Here is a tiny trained network, its code and every weight. The questions are about switching its units off for an input and a class, where a switched-off unit gives its printed mean instead of its output.

import numpy as np


def w(rows, s, z=0):
    codes = np.array(rows[::2]) - 128.0
    scale = np.full(codes.shape[1], s)
    scale[-1] = z or s
    return codes * scale


def norm(h):
    return h / np.sqrt((h * h).mean(-1, keepdims=True) + 1e-5)


def f(y):
    return y / 2 * (1 + np.tanh(0.7978845608 * (y + 0.044715 * y**3)))


def log_softmax(a):
    a = a - a.max(-1, keepdims=True)
    return a - np.log(np.exp(a).sum(-1, keepdims=True))


def net(x, mask):
    res = np.array(x, float).reshape(1, 8) / 4 @ E
    u = 0
    for l in range(2):
        y = f(norm(res) @ A[l][:, :-1].T + A[l][:, -1])
        res = res + np.where(mask[u : u + 13], y, B[l][:, -1]) @ B[l][:, :-1]
        u += 13
    return log_softmax(norm(res)[-1] @ U[:, :-1].T + U[:, -1])


A, B = {}, {}
E = w([
[125,126,130,129,133,127,126,126],'x0',
[180,25,117,172,146,248,124,100],'x1',
[129,131,126,129,126,130,131,130],'x2',
[126,129,128,132,129,128,128,130],'x3',
[125,123,125,128,131,125,125,129],'x4',
[123,123,126,129,131,125,125,128],'x5',
[118,94,238,51,158,155,182,235],'x6',
[34,188,103,56,216,220,105,84],'x7',
],0.012)
A[0] = w([
[179,139,106,177,123,88,145,130,113],'L0N0',
[86,200,186,87,143,22,138,212,79],'L0N1',
[116,168,104,126,164,148,107,86,46],'L0N2',
[133,80,233,88,139,140,137,212,98],'L0N3',
[160,85,166,182,98,1,120,170,156],'L0N4',
[197,63,168,121,77,66,154,166,80],'L0N5',
[143,110,86,152,118,142,97,106,62],'L0N6',
[125,120,204,55,162,159,157,179,1],'L0N7',
[115,108,133,190,105,93,121,128,147],'L0N8',
[92,222,170,86,140,52,116,102,92],'L0N9',
[150,220,141,87,80,38,154,138,136],'L0N10',
[92,207,83,107,114,15,137,127,115],'L0N11',
[191,49,176,207,92,65,141,136,111],'L0N12',
],0.014,0.0047)
B[0] = w([
[87,70,158,77,99,132,51,132,178],'L0N0',
[152,122,80,2,137,56,223,64,248],'L0N1',
[119,158,90,170,215,76,174,122,161],'L0N2',
[116,172,89,222,210,117,185,195,227],'L0N3',
[96,80,228,145,189,164,175,29,249],'L0N4',
[143,153,78,211,145,80,223,138,218],'L0N5',
[140,91,109,86,138,117,185,108,155],'L0N6',
[102,80,183,46,77,162,33,117,200],'L0N7',
[128,79,165,95,107,109,93,138,170],'L0N8',
[129,173,54,151,87,115,78,186,217],'L0N9',
[139,103,205,136,227,150,162,83,232],'L0N10',
[82,151,175,235,98,179,26,199,234],'L0N11',
[152,165,47,68,64,105,43,181,241],'L0N12',
],0.02,0.013)
A[1] = w([
[144,104,202,140,95,151,77,65,33],'L1N0',
[118,177,149,161,158,128,122,140,162],'L1N1',
[159,140,134,198,75,135,171,191,2],'L1N2',
[113,152,166,46,124,192,121,177,93],'L1N3',
[143,144,120,116,158,166,138,94,121],'L1N4',
[168,78,76,125,76,102,122,204,69],'L1N5',
[158,121,101,86,39,95,102,100,5],'L1N6',
[150,195,109,168,94,129,101,170,52],'L1N7',
[159,157,63,130,111,94,128,164,78],'L1N8',
[94,199,107,98,85,91,105,169,80],'L1N9',
[123,83,211,121,137,188,109,164,50],'L1N10',
[161,127,81,110,101,135,139,35,97],'L1N11',
[133,133,96,4,53,91,120,135,38],'L1N12',
],0.023,0.0036)
B[1] = w([
[114,127,194,78,61,121,36,128,216],'L1N0',
[151,83,116,132,46,133,142,121,235],'L1N1',
[131,147,114,37,151,150,45,220,174],'L1N2',
[159,201,94,124,184,179,124,120,217],'L1N3',
[116,99,156,150,154,157,126,146,175],'L1N4',
[212,103,96,144,92,108,161,176,220],'L1N5',
[206,91,93,185,85,137,228,48,204],'L1N6',
[82,154,122,188,126,59,203,114,199],'L1N7',
[109,123,208,126,133,129,64,182,215],'L1N8',
[66,171,74,123,124,157,117,98,212],'L1N9',
[191,162,178,180,157,121,101,86,235],'L1N10',
[80,59,117,130,112,184,118,159,191],'L1N11',
[165,108,90,2,76,137,121,57,254],'L1N12',
],0.033,0.0098)
U = w([
[141,132,231,144,83,100,48,66,133],'0',
[50,183,83,194,75,105,113,134,250],'1',
[204,64,78,102,31,132,143,100,129],'2',
[94,53,101,171,153,207,133,133,117],'3',
[125,118,170,97,190,58,226,122,98],'4',
[124,202,57,23,134,156,122,72,58],'5',
[170,145,97,130,127,95,121,254,166],'6',
[196,190,152,168,206,200,92,119,35],'7',
],0.018,0.0018)

Each question gives the input, the list of numbers given to net, and the class t.
The units are the neurons (one row each of A and B). Each row of codes is followed by its name. A weight is (code - 128) times the scale printed after its matrix; where a second scale follows, it is the last column's (A, B and U).
mask holds one flag per neuron, layer by layer. A switched-off neuron (its flag False) gives its mean, the last column of its row in B, instead of its output. The means were averaged over made-up inputs and are rounded, as every weight is.
A unit's drop is (log p(t) with every unit on - log p(t) with that unit switched off) / (log p(t) with every unit on - log p(t) with every unit switched off).
The circuit of an input: a set's keep is (log p(t) with only the set's units on - log p(t) with every unit switched off) / (log p(t) with every unit on - log p(t) with every unit switched off). Starting from the 12 units with the biggest drops (on a tie, the unit counted first), units are removed one at a time, each time the one whose removal leaves the highest keep (on an exact tie, the one counted first), for as long as the keep stays at least 0.8.
circuit, biggest first: the units of the circuit, biggest drop first
unit that matters most: the unit with the biggest drop
top k neurons: the k neurons with the biggest drops, biggest first
top k neurons in layer l: the k neurons of layer l with the biggest drops, biggest first
input [-8,5,-7,-8,5,5,8,-1], class 6: circuit, biggest first => (L0N3)
input [-2,-6,2,5,-1,-7,2,-7], class 4: top 2 neurons => (L0N1 L0N4)
input [-4,-4,1,-1,-8,-1,-4,0], class 0: top 2 neurons => (L0N10 L0N12)
input [3,6,4,-4,0,8,0,5], class 3: top 2 neurons in layer 0 => (L0N11 L0N7)
input [-2,1,-3,1,-2,3,7,4], class 7: circuit, biggest first => (L0N3 L0N7 L1N10)
input [5,-8,0,1,-6,5,-3,0], class 0: top 4 neurons => (L0N10 L0N11 L0N12 L0N5)
input [-3,0,-2,-4,8,-2,1,-8], class 4: circuit, biggest first => (L0N5 L0N4)
input [1,-6,2,-6,3,8,1,-6], class 4: circuit, biggest first => (L0N1 L0N4)
input [7,-8,-5,-3,-1,0,4,-7], class 4: top 2 neurons => (L0N1 L0N4)
input [-1,5,-6,-2,4,5,0,4], class 3: top 2 neurons => (L0N11 L0N7)
input [4,-2,-2,-4,-3,-7,-3,0], class 0: top 3 neurons => (L0N10 L0N12 L0N3)
input [6,4,-3,6,-3,7,2,3], class 7: top 3 neurons in layer 0 => (L0N1 L0N12 L0N4)
input [0,0,4,-5,8,-6,5,2], class 5: top 4 neurons => (L0N7 L0N4 L0N10 L0N11)
input [-2,-3,-2,-1,7,-4,-1,-6], class 0: circuit, biggest first => (L0N4)
input [7,-1,4,-5,-6,-3,0,-3], class 0: top 3 neurons => (L0N4 L0N0 L0N3)
input [2,3,2,4,2,6,2,1], class 7: top 2 neurons => (L0N5 L0N7)
input [6,2,1,-8,-6,-1,3,-8], class 6: top 2 neurons => (L0N12 L0N5)
input [-7,1,-5,6,-1,-3,4,1], class 7: top 3 neurons => (L0N7 L0N3 L0N12)
input [-7,1,5,0,3,4,-1,7], class 3: top 3 neurons => (L0N12 L0N11 L0N9)
input [-3,0,6,5,3,-8,1,-6], class 4: unit that matters most => L0N5
input [1,0,6,5,-7,-1,3,-7], class 4: top 2 neurons in layer 0 => (L0N4 L0N11)
input [8,0,-6,-7,1,-5,-6,-7], class 0: top 3 neurons in layer 0 => (L0N4 L0N1 L0N9)
input [2,1,-7,-1,4,-5,-8,5], class 3: top 4 neurons in layer 0 => (L0N12 L0N9 L0N11 L0N3)
input [5,3,5,-1,-2,-4,6,2], class 7: top 2 neurons in layer 0 => (L0N7 L0N3)
